Below is a small trained network, with its code and all its weights. Each question gives an input and a target symbol and asks what happens when units are switched off, that is, made to give their printed mean instead of their output.

import numpy as np


def w(rows, s, z=0):
    codes = np.array(rows[::2]) - 128.0
    scale = np.full(codes.shape[1], s)
    scale[-1] = z or s
    return codes * scale


def f(y):
    return np.maximum(y, 0)


def softmax(a):
    e = np.exp(a - a.max(-1, keepdims=True))
    return e / e.sum(-1, keepdims=True)


def log_softmax(a):
    a = a - a.max(-1, keepdims=True)
    return a - np.log(np.exp(a).sum(-1, keepdims=True))


def net(x, mask):
    ids = ['ΞΨβδεζημπσφω'.index(c) for c in x.split()]
    T = len(ids)
    res = E[ids] + P[:T]
    r = res
    for j in range(3):
        rows = slice(2 * j, 2 * j + 2)
        q, k, v = (r @ M[0][rows].T for M in (Q, K, V))
        z = softmax(np.where(np.tri(T) > 0, q @ k.T / 2**0.5, -1e9)) @ v
        o = O[0][rows]
        res = res + np.where(mask[j], z, o[:, -1]) @ o[:, :-1]
    y = f(res @ A[0][:, :-1].T + A[0][:, -1])
    res = res + np.where(mask[3:11], y, B[0][:, -1]) @ B[0][:, :-1]
    return log_softmax(res[-1] @ U[:, :-1].T + U[:, -1])


Q, K, V, O, A, B = {}, {}, {}, {}, {}, {}
E = w([
[61,88,152,215,104],'Ξ',
[233,133,227,68,182],'Ψ',
[55,106,45,172,188],'β',
[76,88,148,127,203],'δ',
[32,59,76,248,205],'ε',
[23,65,117,247,146],'ζ',
[40,47,187,141,50],'η',
[46,135,48,205,90],'μ',
[56,68,86,124,174],'π',
[92,134,48,114,206],'σ',
[24,105,74,198,191],'φ',
[92,100,158,94,152],'ω',
],0.013)
P = w([
[88,15,69,100,81],'0',
[87,169,142,128,97],'1',
[190,95,124,238,207],'2',
[119,36,96,51,95],'3',
[56,183,199,99,139],'4',
[165,99,150,243,215],'5',
[140,52,70,97,71],'6',
[2,195,233,92,158],'7',
[149,89,150,240,191],'8',
[135,75,42,112,58],'9',
],0.013)
Q[0] = w([
[142,56,167,103,144],'H0',
[149,92,123,152,220],'H0',
[181,86,149,39,98],'H1',
[74,112,167,169,236],'H1',
[135,78,156,253,148],'H2',
[104,99,80,123,91],'H2',
],0.014)
K[0] = w([
[149,54,167,160,225],'H0',
[122,75,134,142,185],'H0',
[246,33,71,89,131],'H1',
[13,255,225,53,209],'H1',
[8,211,208,123,164],'H2',
[209,21,64,117,109],'H2',
],0.0074)
V[0] = w([
[121,211,156,146,116],'H0',
[195,125,192,160,179],'H0',
[112,59,245,186,74],'H1',
[98,131,104,203,134],'H1',
[168,43,143,140,91],'H2',
[97,144,118,67,26],'H2',
],0.013)
O[0] = w([
[170,162,158,214,7,2],'H0',
[148,157,76,129,126,87],'H0',
[156,8,241,93,141,246],'H1',
[221,146,162,237,123,239],'H1',
[119,25,216,72,84,119],'H2',
[1,192,206,87,243,113],'H2',
],0.0085,0.0073)
A[0] = w([
[143,103,118,112,247,66],'N0',
[84,78,100,165,152,46],'N1',
[35,81,181,45,118,218],'N2',
[186,204,186,83,117,75],'N3',
[212,71,59,125,163,220],'N4',
[127,162,150,111,173,197],'N5',
[88,252,81,96,125,2],'N6',
[87,200,131,205,162,222],'N7',
],0.012,0.0029)
B[0] = w([
[128,158,193,111,68,233],'N0',
[128,73,83,39,101,204],'N1',
[95,202,57,150,142,253],'N2',
[109,52,94,40,196,131],'N3',
[66,104,88,207,138,208],'N4',
[158,124,130,39,48,155],'N5',
[76,130,165,130,236,146],'N6',
[255,149,104,95,130,186],'N7',
],0.0098,0.02)
U = w([
[81,132,219,232,212,224],'Ξ',
[155,41,146,2,133,3],'Ψ',
[162,110,122,92,106,145],'β',
[112,138,184,78,58,113],'δ',
[138,76,110,147,128,207],'ε',
[129,27,220,94,166,197],'ζ',
[53,115,96,232,132,95],'η',
[140,212,138,228,40,138],'μ',
[74,62,72,93,93,117],'π',
[126,144,143,143,213,109],'σ',
[191,136,145,79,82,42],'φ',
[128,206,98,184,81,100],'ω',
],0.0087,0.0052)

Each question gives the input, a string of symbols that net reads in full, and the target symbol t.
The units are the heads (2 rows each of Q, K, V and O) and the neurons (one row each of A and B). Each row of codes is followed by its name. A weight is (code - 128) times the scale printed after its matrix; where a second scale follows, it is the last column's (O, A, B and U).
mask holds one flag per unit, heads first, then neurons. A switched-off unit (its flag False) gives its mean, the last column of its rows in O or B, instead of its output. The means were averaged over made-up inputs and are rounded, as every weight is.
A unit's drop is (log p(t) with every unit on - log p(t) with that unit switched off) / (log p(t) with every unit on - log p(t) with every unit switched off).
The circuit of an input: a set's keep is (log p(t) with only the set's units on - log p(t) with every unit switched off) / (log p(t) with every unit on - log p(t) with every unit switched off). Starting from all 11 units, units are removed one at a time, each time the one whose removal leaves the highest keep (on an exact tie, the one counted first), for as long as the keep stays at least 0.8.
units of the circuit, in order: the units of the circuit, biggest drop first
unit that matters most: the unit with the biggest drop
k most important neurons: the k neurons with the biggest drops, biggest first
which heads matter: for each layer, one digit per head in row order, 1 if its drop is at least 0.15 and else 0, layers parted by /
input Ψ φ φ σ ω φ Ξ Ψ η, target π: unit that matters most -> H1
input Ξ σ σ, target σ: which heads matter -> 011
input Ψ β ζ Ξ σ η Ξ ζ σ, target Ξ: 3 most important neurons -> [N4 N2 N0]
input Ξ η σ, target δ: 2 most important neurons -> [N0 N2]
input ω σ Ξ Ξ Ξ ζ Ψ φ ε, target μ: units of the circuit, in order -> [H2 N0]
input Ξ π σ β δ μ, target ε: which heads matter -> 001
input σ ω β Ξ Ξ η β δ Ξ, target ε: which heads matter -> 001
input π σ δ, target σ: units of the circuit, in order -> [N6 H1 N7 H2]
input μ φ ζ ω σ ε Ξ ζ δ Ψ, target π: units of the circuit, in order -> [H1 N7]
input Ξ σ ζ Ψ, target π: units of the circuit, in order -> [H1 N2]
input Ξ μ Ξ σ Ξ ζ, target ζ: which heads matter -> 010
input μ ε Ψ Ξ Ξ Ξ Ξ ζ, target ζ: 2 most important neurons -> [N2 N4]
input σ Ψ σ μ Ξ σ σ ε π, target η: units of the circuit, in order -> [N4 H2]
input Ξ ε Ξ σ η δ, target δ: units of the circuit, in order -> [H2 N0 N5]
input β φ Ξ δ ε μ Ξ η φ, target δ: most important neuron -> [N0]
input ζ ω Ξ σ σ, target σ: 4 most important neurons -> [N6 N1 N0 N4]
input ζ Ξ β μ η φ η Ξ ω, target ζ: 2 most important neurons -> [N2 N5]
input σ π ω β μ ζ Ξ μ σ, target φ: which heads matter -> 001
input μ β σ ζ φ φ η σ δ, target σ: units of the circuit, in order -> [N6 H1 H2 N7]
input ζ Ξ Ξ μ Ψ Ξ, target π: units of the circuit, in order -> [H1]
input ζ ζ ζ φ σ φ, target σ: units of the circuit, in order -> [N6 H1 H2 N7]
input Ξ ζ δ Ξ ε η σ ε Ψ, target η: units of the circuit, in order -> [H2 N4]
input π ζ σ Ξ σ μ, target σ: units of the circuit, in order -> [N6 H1 N7 H2]
